Questions about the matrix below.
1) Find the entry in the top-left corner.
2) Find the top entry of the column that holds the largest entry.
3) Find the entry just left of the smallest entry.
4) Find the third entry on the main diagonal.
5) Find the largest entry in the first row.
6) Find the second-last entry, reading row by row.
7) Find the entry directly below the largest entry.
8) Find the entry in the bottom-left corner.
50	55	45	33	43	58	43
46	57	51	51	37	55	47
45	76	39	41	45	31	50
51	34	51	56	51	50	39
39	29	48	73	54	35	38
33	59	29	63	44	27	42
43	59	42	57	51	45	46
43	42	40	32	41	43	41
30	45	33	11	27	35	64
48	50	43	31	55	51	41
45	32	50	17	44	41	38
39	45	42	63	39	26	36
26	34	33	58	54	34	33
38	47	27	58	47	34	51
42	54	35	37	41	47	44
40	41	40	54	55	41	43
1) 50
2) 55
3) 33
4) 39
5) 58
6) 41
7) 34
8) 40

Questions about the table below. Counting starts at 0.
1) Find the entry in the bottom-left corner.
2) Find the entry in the top-right corner.
3) Find the entry at row 1, column 0.
4) Find the entry in row 0 and column 0.
5) Find the entry directly above the smallest entry.
6) Find the entry directly above 1.
7) Find the entry in the bottom-right corner.
8) Find the entry in row 2 and column 0.
[[ 21   3  21  -2  56   5]
 [ 19  -2  25  -5  56   4]
 [ 19  -3  25  -4  56   7]
 [ 19  -3  28  -4  56   4]
 [ 11   0   1  16  56 -20]]
1) 11
2) 5
3) 19
4) 21
5) 4
6) 28
7) -20
8) 19

B =
array([[ 20,   1,  30, -13,   1, -37,  62,  34,  37, -19],
       [ 20,   1,  30, -13,   1, -37,  62,  34, -68, -19],
       [ 20,   1,  30, -13,   1, -37,  62,  34,  37, -19],
       [ 20,   1,  30, -13,   1, -37,  62,  34,  37, -19],
       [ 20,   1,  30, -13,   1, -37,  62,  34,  37, -19],
       [ 20,   1,  30, -13,   1, -37,  62,  34,  37, -19]])
Indices start at 0.
Report the entry in row 1 and column 1.
A: 1
The bottom-right entry: -19
Report the entry at row 0, column 2.
A: 30
The entry at row 1, column 0 is 20
The entry in the top-left corner -> 20
Report the entry at row 2, column 0.
A: 20
The entry at row 0, column 1 -> 1
Report the entry in the bottom-left corner.
A: 20
Report the top-right entry.
A: -19
The smallest entry: -68

x =
[[ 46  15  69  63 -73]
 [ -6 -52  10  45  33]
 [ -5  34  12  44 -10]
 [ 36 -32  24  21 -44]]
The bottom-right entry? -44
The largest entry in the first row? 69
The entry just left of 33? 45
The 3rd entry on the diagonal from the top-right corner: 12
The fifth entry, reading row by row -> -73
The second largest entry -> 63
The first entry on the main diagonal: 46
The entry in the bottom-left corner? 36
The entry directly above -32 -> 34
The entry just right of 12 -> 44

arr =
[[34, 57, 31, 41, 32, 25, -13, 23, 33],
 [39, 30, 51, 35, 51, 52, -13, 31, 30],
 [54, 48, 53, 43, 36, 50, -13, 56, 57],
 [42, 33, 54, 36, 51, 45, -13, 46, 35]]
Counting starts at 0.
The entry at row 0, column 0: 34
The entry in row 2 and column 0 is 54
Find the entry just right of 46.
A: 35
The entry in row 0 and column 2 -> 31
Find the entry just right of 56.
A: 57
Find the entry in row 0 and column 1.
A: 57
Find the entry at row 2, column 2.
A: 53
Find the entry just left of 53.
A: 48
The entry at row 1, column 0 -> 39
Find the entry in row 1 and column 2.
A: 51
Find the entry just right of 39.
A: 30

Read these off the matrix that follows. Counting starts at 0.
1) What is the entry just right of the largest entry?
2) What is the entry just left of the smallest entry?
3) What is the bottom-right entry?
4) What is the entry at row 2, column 0?
5) What is the entry in row 0 and column 0?
6) What is the entry in the bottom-left corner?
7) What is the entry in row 0 and column 1?
8) What is the entry at row 0, column 2?
-11.7,-16.0,-5.2,-5.8,-5.1,-23.3,-10.0,-8.1,-6.9,-19.6,-5.4,-11.2,-14.7,-27.0,-6.8
-8.0,-14.9,-15.4,-12.6,-4.8,-17.6,-9.8,-11.9,-13.3,-20.5,-14.0,-19.9,-4.8,-30.1,-13.9
-7.3,-10.1,-27.9,-20.6,-13.8,-1.3,-9.6,-14.8,-20.8,-7.1,-19.6,-23.6,0.9,-2.8,-20.1
-12.4,-7.7,-26.2,-18.7,-23.9,7.9,-9.6,-9.1,-19.7,-8.4,-13.9,-12.6,0.1,-2.8,-10.5
-12.4,-17.0,-1.2,-3.3,-3.5,-27.3,-10.0,-7.3,-4.5,-20.1,-2.8,-9.4,-18.2,-27.9,-5.1
-16.0,-12.6,-4.6,-5.0,-15.2,-14.3,-10.0,-5.4,-6.4,-10.3,0.0,-3.4,-19.2,-5.9,-2.3
-7.4,-13.7,-18.8,-14.9,-6.3,-14.2,-9.8,-13.6,-15.2,-13.7,-15.7,-22.0,-4.8,-16.8,-17.2
-12.0,-11.5,-13.2,-11.1,-13.4,-11.2,-9.9,-11.1,-11.5,-1.7,-7.4,-13.3,-15.2,9.7,-12.6
-16.0,-13.1,-2.6,-3.8,-13.8,-16.8,-10.0,-5.7,-5.1,-8.2,1.2,-3.2,-22.0,-1.8,-2.6
-13.7,-8.2,-21.8,-15.8,-23.6,4.9,-9.6,-8.0,-17.0,-7.2,-10.4,-9.6,-4.5,0.1,-8.2
-12.9,-10.0,-20.7,-15.1,-20.1,1.4,-9.6,-7.1,-16.5,-15.7,-11.4,-10.0,-1.7,-17.6,-6.6
-14.3,-11.9,-10.5,-8.8,-15.8,-9.9,-9.9,-6.7,-10.1,-12.4,-4.7,-7.2,-12.8,-10.6,-5.1
-15.7,-9.4,-11.7,-9.6,-21.0,-4.7,-9.9,-7.9,-10.6,1.8,-2.7,-5.8,-18.0,18.8,-7.2
-17.5,-11.3,-5.8,-5.5,-19.5,-8.6,-9.9,-4.0,-7.1,-6.4,1.2,0.1,-19.9,2.8,-0.2
-12.6,-12.2,-8.7,-8.3,-11.6,-16.3,-10.0,-11.1,-8.7,-0.2,-4.4,-12.3,-20.0,13.0,-12.2
-10.5,-14.7,-12.3,-10.2,-7.7,-16.3,-9.8,-8.8,-11.4,-22.4,-10.2,-14.1,-6.8,-32.8,-8.5
1) -7.2
2) -6.8
3) -8.5
4) -7.3
5) -11.7
6) -10.5
7) -16.0
8) -5.2

Read these off the row that follows.
1) What is the entry just left of -49?
2) What is the entry just left of the largest entry?
3) What is the 1st entry from the right?
4) What is the 4th entry?
(10, 61, -45, -23, -10, -49, 70)
1) -10
2) -49
3) 70
4) -23
